Here is a tiny trained network, its code and every weight. The questions are about switching its units off for an input and a class, where a switched-off unit gives its printed mean instead of its output.

import numpy as np


def w(rows, s, z=0):
    codes = np.array(rows[::2]) - 128.0
    scale = np.full(codes.shape[1], s)
    scale[-1] = z or s
    return codes * scale


def norm(h):
    return h / np.sqrt((h * h).mean(-1, keepdims=True) + 1e-5)


def f(y):
    return np.maximum(y, 0)


def log_softmax(a):
    a = a - a.max(-1, keepdims=True)
    return a - np.log(np.exp(a).sum(-1, keepdims=True))


def net(x, mask):
    res = np.array(x, float).reshape(1, 2) / 4 @ E
    u = 0
    for l in range(4):
        y = f(norm(res) @ A[l][:, :-1].T + A[l][:, -1])
        res = res + np.where(mask[u : u + 3], y, B[l][:, -1]) @ B[l][:, :-1]
        u += 3
    return log_softmax(norm(res)[-1] @ U[:, :-1].T + U[:, -1])


A, B = {}, {}
E = w([
[137,122,254,115,128,124,126,137,143,116,116],'x0',
[141,233,125,128,142,123,124,124,114,218,194],'x1',
],0.0083)
A[0] = w([
[124,99,15,130,125,130,128,127,130,110,115,105],'L0N1',
[127,144,4,131,130,128,129,131,129,135,132,95],'L0N2',
[127,59,85,130,131,127,129,129,125,89,112,3],'L0N3',
],0.048,0.0041)
B[0] = w([
[253,184,79,78,220,45,152,198,177,87,172,248],'L0N1',
[19,98,142,178,45,224,113,64,53,174,130,255],'L0N2',
[163,103,204,138,159,139,144,208,153,69,67,226],'L0N3',
],0.02,0.048)
A[1] = w([
[81,235,181,146,110,149,136,122,138,226,163,90],'L1N1',
[61,99,25,128,85,135,123,32,99,154,161,249],'L1N2',
[74,2,189,156,110,153,146,162,158,42,6,74],'L1N3',
],0.038,0.0019)
B[1] = w([
[84,209,168,145,42,167,115,239,6,102,119,241],'L1N1',
[190,103,71,158,182,64,66,38,245,238,111,204],'L1N2',
[66,80,121,134,86,150,109,34,107,161,136,254],'L1N3',
],0.019,0.045)
A[2] = w([
[163,155,73,136,158,142,149,160,116,119,161,61],'L2N1',
[104,194,135,120,198,190,253,153,130,99,223,1],'L2N2',
[223,189,89,105,206,135,195,253,105,41,187,145],'L2N3',
],0.036,0.00079)
B[2] = w([
[76,106,68,132,100,98,121,73,129,170,144,158],'L2N1',
[147,106,108,106,150,67,129,133,168,85,78,173],'L2N2',
[228,98,60,75,234,4,137,87,246,113,141,253],'L2N3',
],0.017,0.059)
A[3] = w([
[141,224,215,125,105,152,140,255,60,82,124,110],'L3N1',
[89,54,204,134,138,198,162,75,130,96,128,32],'L3N2',
[40,79,94,100,105,163,195,58,86,81,186,1],'L3N3',
],0.042,0.0009)
B[3] = w([
[168,145,121,110,83,52,62,196,35,83,92,254],'L3N1',
[7,153,165,79,81,86,180,120,126,152,172,221],'L3N2',
[149,105,167,116,173,96,170,178,186,92,109,219],'L3N3',
],0.021,0.036)
U = w([
[173,114,118,117,180,89,135,130,175,121,118,214],'0',
[125,137,102,162,119,149,106,107,118,179,132,155],'1',
[66,104,168,113,114,127,166,119,133,124,131,148],'2',
[135,150,138,125,99,117,110,181,67,101,109,132],'3',
[146,139,134,139,140,223,180,133,101,107,133,2],'4',
[133,135,132,150,134,210,153,133,116,84,135,25],'5',
[139,134,135,132,143,251,158,135,102,94,140,22],'6',
],0.022,0.0054)

Each question gives the input, the list of numbers given to net, and the class t.
The units are the neurons (one row each of A and B). Each row of codes is followed by its name. A weight is (code - 128) times the scale printed after its matrix; where a second scale follows, it is the last column's (A, B and U).
mask holds one flag per neuron, layer by layer. A switched-off neuron (its flag False) gives its mean, the last column of its row in B, instead of its output. The means were averaged over made-up inputs and are rounded, as every weight is.
A unit's drop is (log p(t) with every unit on - log p(t) with that unit switched off) / (log p(t) with every unit on - log p(t) with every unit switched off).
The circuit of an input: a set's keep is (log p(t) with only the set's units on - log p(t) with every unit switched off) / (log p(t) with every unit on - log p(t) with every unit switched off). Starting from all 12 units, units are removed one at a time, each time the one whose removal leaves the highest keep (on an exact tie, the one counted first), for as long as the keep stays at least 0.8.
circuit, biggest first: the units of the circuit, biggest drop first
unit that matters most: the unit with the biggest drop
k most important neurons: the k neurons with the biggest drops, biggest first
k most important neurons of layer l: the k neurons of layer l with the biggest drops, biggest first
drop when u is switched off: that unit's drop, to one decimal
input [6,-8], class 2: circuit, biggest first	(L0N1)
input [1,7], class 3: circuit, biggest first	(L0N3; L1N1)
input [0,1], class 1: circuit, biggest first	(L0N3; L1N2; L2N3)
input [-5,4], class 1: 2 most important neurons	(L0N2; L1N2)
input [0,6], class 1: circuit, biggest first	(L0N3; L1N2; L2N3)
input [5,0], class 2: 3 most important neurons	(L0N1; L0N2; L2N3)
input [0,7], class 1: 3 most important neurons	(L0N1; L0N3; L1N2)
input [-5,8], class 1: 2 most important neurons	(L1N2; L0N3)
input [-3,1], class 1: 2 most important neurons of layer 0	(L0N2; L0N3)
input [8,-7], class 2: drop when L0N1 is switched off	1.6
input [6,6], class 3: drop when L0N1 is switched off	2.6
input [2,-2], class 2: drop when L0N1 is switched off	1.5
input [2,3], class 3: drop when L0N3 is switched off	2.2
input [-5,2], class 1: unit that matters most	L0N2
